Below are the code and all the weights of a small trained network. Each question names an input and a class and asks about switching units off, where a switched-off unit gives its printed mean instead of its output.

import numpy as np


def w(rows, s, z=0):
    codes = np.array(rows[::2]) - 128.0
    scale = np.full(codes.shape[1], s)
    scale[-1] = z or s
    return codes * scale


def f(y):
    return np.maximum(y, 0)


def log_softmax(a):
    a = a - a.max(-1, keepdims=True)
    return a - np.log(np.exp(a).sum(-1, keepdims=True))


def net(x, mask):
    res = np.array(x, float).reshape(1, 8) / 4 @ E
    y = f(res @ A[0][:, :-1].T + A[0][:, -1])
    res = res + np.where(mask, y, B[0][:, -1]) @ B[0][:, :-1]
    return log_softmax(res[-1] @ U[:, :-1].T + U[:, -1])


A, B = {}, {}
E = w([
[133,143,120,125,120,113,122,113],'x0',
[142,163,119,134,128,118,123,109],'x1',
[129,136,137,141,135,137,132,132],'x2',
[92,208,140,59,154,143,243,107],'x3',
[130,122,131,128,130,131,130,133],'x4',
[43,133,50,201,179,56,137,174],'x5',
[133,206,114,120,2,149,157,249],'x6',
[125,113,146,139,151,153,137,159],'x7',
],0.015)
A[0] = w([
[58,137,10,191,163,67,178,177,111],'neuron 1',
[150,74,94,162,142,140,85,89,167],'neuron 2',
[184,93,111,172,126,162,12,123,254],'neuron 3',
[177,96,117,197,85,118,52,163,198],'neuron 4',
[131,80,122,154,201,139,66,69,178],'neuron 5',
[103,108,118,209,171,86,129,113,136],'neuron 6',
[103,115,143,79,220,92,149,72,190],'neuron 7',
[195,83,201,128,148,137,72,66,212],'neuron 8',
],0.011,0.0057)
B[0] = w([
[64,149,100,177,155,126,115,176,249],'neuron 1',
[65,138,96,128,138,50,131,126,194],'neuron 2',
[122,151,172,95,113,59,98,221,232],'neuron 3',
[149,73,141,184,90,162,29,179,220],'neuron 4',
[110,98,133,114,227,75,132,143,231],'neuron 5',
[140,70,51,140,171,92,105,116,198],'neuron 6',
[114,120,137,168,188,192,172,52,234],'neuron 7',
[94,159,248,43,174,111,166,172,235],'neuron 8',
],0.012,0.02)
U = w([
[23,218,155,105,142,51,167,194,117],'0',
[219,139,188,109,22,131,81,162,178],'1',
[161,142,196,89,173,174,176,37,148],'2',
[194,217,129,72,34,200,247,130,255],'3',
[124,76,85,158,170,38,91,112,50],'4',
[118,119,66,199,77,132,61,168,38],'5',
[97,113,81,196,184,155,166,63,107],'6',
],0.011,0.0043)

Each question gives the input, the list of numbers given to net, and the class t.
The units are the neurons (one row each of A and B). Each row of codes is followed by its name. A weight is (code - 128) times the scale printed after its matrix; where a second scale follows, it is the last column's (A, B and U).
mask holds one flag per neuron, in row order. A switched-off neuron (its flag False) gives its mean, the last column of its row in B, instead of its output. The means were averaged over made-up inputs and are rounded, as every weight is.
A unit's drop is (log p(t) with every unit on - log p(t) with that unit switched off) / (log p(t) with every unit on - log p(t) with every unit switched off).
The circuit of an input: a set's keep is (log p(t) with only the set's units on - log p(t) with every unit switched off) / (log p(t) with every unit on - log p(t) with every unit switched off). Starting from all 8 units, units are removed one at a time, each time the one whose removal leaves the highest keep (on an exact tie, the one counted first), for as long as the keep stays at least 0.8.
units of the circuit, in order: the units of the circuit, biggest drop first
unit that matters most: the unit with the biggest drop
top k neurons: the k neurons with the biggest drops, biggest first
drop when u is switched off: that unit's drop, to one decimal
input [5,6,2,5,7,-3,1,5], class 3: unit that matters most	neuron 5
input [3,0,1,0,-5,-4,1,-4], class 1: units of the circuit, in order	[neuron 1; neuron 5]
input [5,5,-4,-5,6,1,1,2], class 5: top 2 neurons	[neuron 4; neuron 8]
input [-8,7,5,-3,5,-4,1,-6], class 1: top 2 neurons	[neuron 1; neuron 5]
input [7,3,8,-8,1,0,-5,-7], class 0: top 3 neurons	[neuron 8; neuron 3; neuron 2]
input [1,-1,0,-8,5,-4,1,5], class 1: top 2 neurons	[neuron 4; neuron 1]
input [3,1,-6,0,-5,3,5,7], class 5: top 4 neurons	[neuron 8; neuron 3; neuron 5; neuron 2]
input [-7,5,-3,0,-1,-5,1,8], class 1: top 3 neurons	[neuron 1; neuron 7; neuron 5]
input [0,-5,-6,1,-8,6,-4,-3], class 6: top 2 neurons	[neuron 7; neuron 3]
input [-5,0,-8,-7,8,-1,6,-7], class 1: top 2 neurons	[neuron 1; neuron 3]
input [5,-6,7,-7,-4,0,5,-3], class 1: top 2 neurons	[neuron 1; neuron 3]
input [1,7,-1,0,-4,2,4,-4], class 5: top 3 neurons	[neuron 8; neuron 3; neuron 5]
input [-8,8,0,-5,-5,0,-4,-8], class 0: top 2 neurons	[neuron 8; neuron 3]
input [8,-5,-8,1,8,-4,-8,6], class 2: unit that matters most	neuron 7
input [-5,1,1,-3,7,0,-5,-4], class 0: top 2 neurons	[neuron 8; neuron 3]
input [5,1,-3,4,-1,1,0,6], class 6: drop when neuron 8 is switched off	0.5
input [3,-7,8,0,2,7,2,-3], class 5: drop when neuron 5 is switched off	0.1
input [8,6,-1,-4,4,-4,1,-6], class 1: drop when neuron 5 is switched off	0.1
